[[-16 -19  -5  -7   0   2   2   3  17 -21  13   0  23   8   0]
 [ 14  28  -9 -16  11   9   9  18 -16   8 -12   0  -7  -5   0]
 [-14 -20   8  13 -10 -10  -8   9  11  16  -9  -1 -13   6   1]
 [ -5 -26   0 -10   5   8   6   8  13  -3  -2  -1 -20  18   0]]
:
[[ -5 -26   0 -10   5   8   6   8  13  -3  -2  -1 -20  18   0]
 [-14 -20   8  13 -10 -10  -8   9  11  16  -9  -1 -13   6   1]
 [-16 -19  -5  -7   0   2   2   3  17 -21  13   0  23   8   0]
 [ 14  28  -9 -16  11   9   9  18 -16   8 -12   0  -7  -5   0]]

[[ -9  12  24  33  14 -13 -16 -19 -26]
 [-17 -15 -24 -21   2  17  30  29   0]
 [-17 -18 -26 -14   9  22  33  20 -10]
 [ 24  -7 -17 -17 -26 -16   6  20  32]]
:
[[-17 -18 -26 -14   9  22  33  20 -10]
 [-17 -15 -24 -21   2  17  30  29   0]
 [ 24  -7 -17 -17 -26 -16   6  20  32]
 [ -9  12  24  33  14 -13 -16 -19 -26]]

[[ -9  22]
 [ 30 -26]]
:
[[ 30 -26]
 [ -9  22]]

[[-26  -3 -15  23 -19 -18  19  12]
 [-17 -13  -1  16  12 -11  -1  -9]
 [ 29  31   8 -13 -15  22  11  24]
 [  0  -1  -1  -1  -1  -1  -1  -1]
 [ 12  -6 -11  -4 -11   5  23   6]
 [ -5  20   5   7 -10  -1  -1  15]]
:
[[-17 -13  -1  16  12 -11  -1  -9]
 [ 12  -6 -11  -4 -11   5  23   6]
 [-26  -3 -15  23 -19 -18  19  12]
 [  0  -1  -1  -1  -1  -1  -1  -1]
 [ -5  20   5   7 -10  -1  -1  15]
 [ 29  31   8 -13 -15  22  11  24]]

[[ 19  18  19  10 -18 -22 -24]
 [ 16  -1  26  20 -18 -33  -2]
 [ 28  16  16 -12   1 -20 -25]
 [ -8  24   6  24 -26  -4 -18]]
:
[[ 16  -1  26  20 -18 -33  -2]
 [ 28  16  16 -12   1 -20 -25]
 [ 19  18  19  10 -18 -22 -24]
 [ -8  24   6  24 -26  -4 -18]]

[[  2   8]
 [ -7 -17]
 [ 13  18]
 [ -6  -7]
 [ 21 -31]
 [ -7 -14]
 [ -5  -6]
 [ 14  22]
 [  2 -20]]
:
[[ 21 -31]
 [  2 -20]
 [ -7 -17]
 [ -7 -14]
 [ -6  -7]
 [ -5  -6]
 [  2   8]
 [ 13  18]
 [ 14  22]]

[[-13  -4   2   0]
 [  6   0   1  -5]
 [ 21 -20  -3 -28]
 [ -5  -2   1   1]
 [ -9 -12   7 -24]
 [  9  11  -2  21]]
:
[[ 21 -20  -3 -28]
 [ -9 -12   7 -24]
 [-13  -4   2   0]
 [ -5  -2   1   1]
 [  6   0   1  -5]
 [  9  11  -2  21]]

[[  3  10   9 -26   4  29  12  15  27   7 -21]
 [  5   7   8 -21   6  34  15  13  24  13 -23]
 [ 10   9   5 -21   5  27  17  10  25  10 -21]
 [  0 -14  -3   2  -8   6  -5  -1  18   0 -10]
 [ 10  21 -13  22  19  14 -11   8 -16 -20 -24]
 [ -1 -13   2  24   3  -7  -2  -9  10 -12 -10]]
:
[[  0 -14  -3   2  -8   6  -5  -1  18   0 -10]
 [ -1 -13   2  24   3  -7  -2  -9  10 -12 -10]
 [  5   7   8 -21   6  34  15  13  24  13 -23]
 [ 10   9   5 -21   5  27  17  10  25  10 -21]
 [  3  10   9 -26   4  29  12  15  27   7 -21]
 [ 10  21 -13  22  19  14 -11   8 -16 -20 -24]]

[[ 17  -5 -14  22  -9  -5  21 -18   0   6  -7  29  -5  -8   0]
 [  6  -4  15  17 -27  13  17   6  13  18  14   8  14   7   0]
 [ 15 -22 -24 -12 -27  -9  -9 -12  -9  14  -9   9 -16   1   0]]
:
[[ 15 -22 -24 -12 -27  -9  -9 -12  -9  14  -9   9 -16   1   0]
 [ 17  -5 -14  22  -9  -5  21 -18   0   6  -7  29  -5  -8   0]
 [  6  -4  15  17 -27  13  17   6  13  18  14   8  14   7   0]]
---
[[ -5  -1 -22   5]
 [ -2  -8  -2   4]
 [-20  25   9 -10]
 [ 30 -12  22 -10]]
:
[ -5  -8   9 -10]

[[  6  10   1   3  -5]
 [-10   4   1   8 -13]
 [  4  -9  -4 -13   4]
 [-13   3  13  -3 -35]]
:
[ 6  4 -4 -3]

[[-11 -30  16]
 [-20  20  -4]
 [-11  -8 -31]]
:
[-11  20 -31]

[[18 26]
 [ 0  1]
 [-2 -3]
 [-2 -3]]
:
[18  1]

[[ -8  15  25 -23   8]
 [  4   2  -2   3  -5]
 [ -7  -2   0  -1   0]
 [-27  25  13  -3   8]]
:
[-8  2  0 -3]

[[-17  10  -6  20  18]
 [-19  11  -3  -2 -26]
 [-10   2  17   0 -20]
 [  5 -12 -22   0  17]]
:
[-17  11  17   0]

[[-31  -5  19 -17]
 [ -1   0   1  -1]
 [ -1   0   1  -1]
 [ -1   0   1  -1]
 [ -2   0   1  -1]]
:
[-31   0   1  -1]

[[-14  13]
 [ -9  24]
 [ 13 -11]
 [ 25 -12]]
:
[-14  24]

[[  3  16 -28]
 [  0   1  -4]]
:
[3 1]
